Below are the code and all the weights of a small trained network. Each question names an input and a class and asks about switching units off, where a switched-off unit gives its printed mean instead of its output.

import numpy as np


def w(rows, s, z=0):
    codes = np.array(rows[::2]) - 128.0
    scale = np.full(codes.shape[1], s)
    scale[-1] = z or s
    return codes * scale


def norm(h):
    return h / np.sqrt((h * h).mean(-1, keepdims=True) + 1e-5)


def f(y):
    return y / 2 * (1 + np.tanh(0.7978845608 * (y + 0.044715 * y**3)))


def log_softmax(a):
    a = a - a.max(-1, keepdims=True)
    return a - np.log(np.exp(a).sum(-1, keepdims=True))


def net(x, mask):
    res = np.array(x, float).reshape(1, 5) / 4 @ E
    u = 0
    for l in range(3):
        y = f(norm(res) @ A[l][:, :-1].T + A[l][:, -1])
        res = res + np.where(mask[u : u + 11], y, B[l][:, -1]) @ B[l][:, :-1]
        u += 11
    return log_softmax(norm(res)[-1] @ U[:, :-1].T + U[:, -1])


A, B = {}, {}
E = w([
[118,140,147,37,136,81],'x0',
[132,170,102,114,59,12],'x1',
[171,74,165,122,160,2],'x2',
[208,145,80,112,187,95],'x3',
[156,61,91,80,132,119],'x4',
],0.0083)
A[0] = w([
[185,126,128,229,81,173,5],'L0N1',
[53,165,86,175,99,80,6],'L0N2',
[150,121,149,169,216,122,139],'L0N3',
[125,160,81,109,157,153,203],'L0N4',
[232,227,226,112,87,146,107],'L0N5',
[81,70,134,119,163,153,154],'L0N6',
[200,59,117,68,71,50,66],'L0N7',
[68,161,104,2,174,121,159],'L0N8',
[170,139,57,150,124,60,113],'L0N9',
[146,225,166,124,204,174,236],'L0N10',
[53,157,154,155,166,122,46],'L0N11',
],0.0079,0.0022)
B[0] = w([
[192,172,5,169,71,153,182],'L0N1',
[129,158,155,157,126,132,155],'L0N2',
[142,87,78,137,194,122,175],'L0N3',
[101,121,151,136,190,168,186],'L0N4',
[67,119,169,175,108,137,153],'L0N5',
[131,3,38,125,91,25,178],'L0N6',
[141,139,77,112,106,128,253],'L0N7',
[84,82,57,121,123,158,235],'L0N8',
[187,161,106,150,117,181,200],'L0N9',
[198,143,185,122,185,132,236],'L0N10',
[178,166,150,65,106,116,138],'L0N11',
],0.007,0.0038)
A[1] = w([
[210,82,65,62,131,143,152],'L1N1',
[68,87,117,92,103,91,188],'L1N2',
[140,101,195,190,70,171,27],'L1N3',
[104,83,143,142,66,86,25],'L1N4',
[59,180,168,132,69,66,4],'L1N5',
[81,254,105,131,115,169,123],'L1N6',
[114,195,166,129,19,106,205],'L1N7',
[98,69,221,136,97,123,230],'L1N8',
[170,121,156,101,111,138,159],'L1N9',
[186,113,117,66,152,122,128],'L1N10',
[74,119,113,79,101,147,157],'L1N11',
],0.0096,0.0016)
B[1] = w([
[54,135,123,98,143,60,253],'L1N1',
[191,189,112,89,196,253,182],'L1N2',
[95,18,108,141,78,136,166],'L1N3',
[55,177,116,188,198,105,151],'L1N4',
[71,140,172,224,209,115,175],'L1N5',
[148,84,143,135,169,89,225],'L1N6',
[80,83,185,144,233,54,214],'L1N7',
[175,166,193,93,85,122,161],'L1N8',
[102,162,221,104,44,156,131],'L1N9',
[146,118,196,118,27,78,184],'L1N10',
[2,107,173,152,132,127,171],'L1N11',
],0.0067,0.0057)
A[2] = w([
[124,114,183,143,71,220,199],'L2N1',
[90,169,220,200,68,58,57],'L2N2',
[35,98,111,65,106,154,30],'L2N3',
[201,85,26,176,77,115,81],'L2N4',
[112,128,190,45,112,115,133],'L2N5',
[117,111,61,148,159,159,174],'L2N6',
[152,178,132,51,101,79,255],'L2N7',
[191,158,213,187,135,136,78],'L2N8',
[186,221,138,122,159,164,106],'L2N9',
[155,166,82,205,131,121,123],'L2N10',
[169,255,120,123,79,73,123],'L2N11',
],0.01,0.003)
B[2] = w([
[176,133,186,143,80,27,228],'L2N1',
[24,142,163,42,218,130,232],'L2N2',
[139,52,137,68,123,167,233],'L2N3',
[107,220,62,163,126,102,228],'L2N4',
[157,227,10,145,148,183,204],'L2N5',
[154,146,139,210,102,121,225],'L2N6',
[113,148,181,123,25,162,255],'L2N7',
[134,197,99,49,122,167,192],'L2N8',
[240,99,202,151,167,187,154],'L2N9',
[2,86,101,161,141,207,203],'L2N10',
[147,92,155,108,100,94,199],'L2N11',
],0.0083,0.0039)
U = w([
[155,196,179,55,105,165,38],'0',
[190,54,111,119,172,81,66],'1',
[205,145,189,160,165,212,97],'2',
[146,163,118,74,7,47,136],'3',
[120,140,53,203,84,173,252],'4',
[133,51,212,166,11,156,71],'5',
[11,137,195,127,173,104,164],'6',
[86,57,89,12,83,216,119],'7',
],0.018,0.0048)

Each question gives the input, the list of numbers given to net, and the class t.
The units are the neurons (one row each of A and B). Each row of codes is followed by its name. A weight is (code - 128) times the scale printed after its matrix; where a second scale follows, it is the last column's (A, B and U).
mask holds one flag per neuron, layer by layer. A switched-off neuron (its flag False) gives its mean, the last column of its row in B, instead of its output. The means were averaged over made-up inputs and are rounded, as every weight is.
A unit's drop is (log p(t) with every unit on - log p(t) with that unit switched off) / (log p(t) with every unit on - log p(t) with every unit switched off).
unit that matters most: the unit with the biggest drop
k most important neurons: the k neurons with the biggest drops, biggest first
top k neurons in layer l: the k neurons of layer l with the biggest drops, biggest first
drop of u: that unit's drop, to one decimal
input [-8,-8,1,5,-2], class 4: unit that matters most => L0N1
input [-8,-8,4,1,-8], class 4: top 2 neurons in layer 2 => L2N10; L2N4
input [-6,2,-5,3,-8], class 2: 4 most important neurons => L2N9; L0N10; L0N6; L0N8
input [5,6,-7,6,1], class 7: top 2 neurons in layer 0 => L0N8; L0N1
input [-5,3,3,7,0], class 4: top 2 neurons in layer 0 => L0N9; L0N11
input [-4,2,-6,2,-5], class 2: 4 most important neurons => L2N9; L0N10; L0N6; L0N8
input [-7,-8,-1,-3,3], class 4: 3 most important neurons => L0N1; L2N4; L0N6
input [3,0,-5,1,-4], class 2: top 2 neurons in layer 1 => L1N10; L1N1
input [6,5,-4,3,6], class 7: top 2 neurons in layer 2 => L2N3; L2N1
input [4,6,2,-4,8], class 7: top 4 neurons in layer 2 => L2N3; L2N1; L2N4; L2N6
input [-7,5,5,1,-1], class 4: 2 most important neurons => L0N9; L2N10
input [8,-5,8,4,0], class 3: 2 most important neurons => L1N10; L2N7
input [6,7,2,-5,7], class 7: top 3 neurons in layer 0 => L0N8; L0N10; L0N1
input [1,-4,5,-4,-2], class 0: most important neuron => L1N8
input [-6,-3,-4,-6,2], class 5: top 2 neurons in layer 2 => L2N1; L2N5
input [-8,7,-2,-6,6], class 6: top 2 neurons in layer 2 => L2N2; L2N5
input [-5,-4,-5,8,8], class 4: top 2 neurons in layer 2 => L2N4; L2N6
input [7,2,-1,4,6], class 7: 3 most important neurons => L0N8; L2N3; L2N1
input [5,6,0,-3,7], class 7: 2 most important neurons => L2N3; L0N8
input [-3,-5,7,-2,-4], class 1: unit that matters most => L0N3
input [-7,-5,-1,6,2], class 4: top 2 neurons in layer 2 => L2N4; L2N10
input [-1,-7,-4,-7,-8], class 5: 2 most important neurons => L1N3; L2N1
input [-6,1,7,8,-2], class 4: top 3 neurons in layer 1 => L1N7; L1N8; L1N6
input [-4,-4,-5,-5,1], class 5: 2 most important neurons => L2N1; L2N5
input [-2,-5,2,1,1], class 1: drop of L1N1 => 0.1
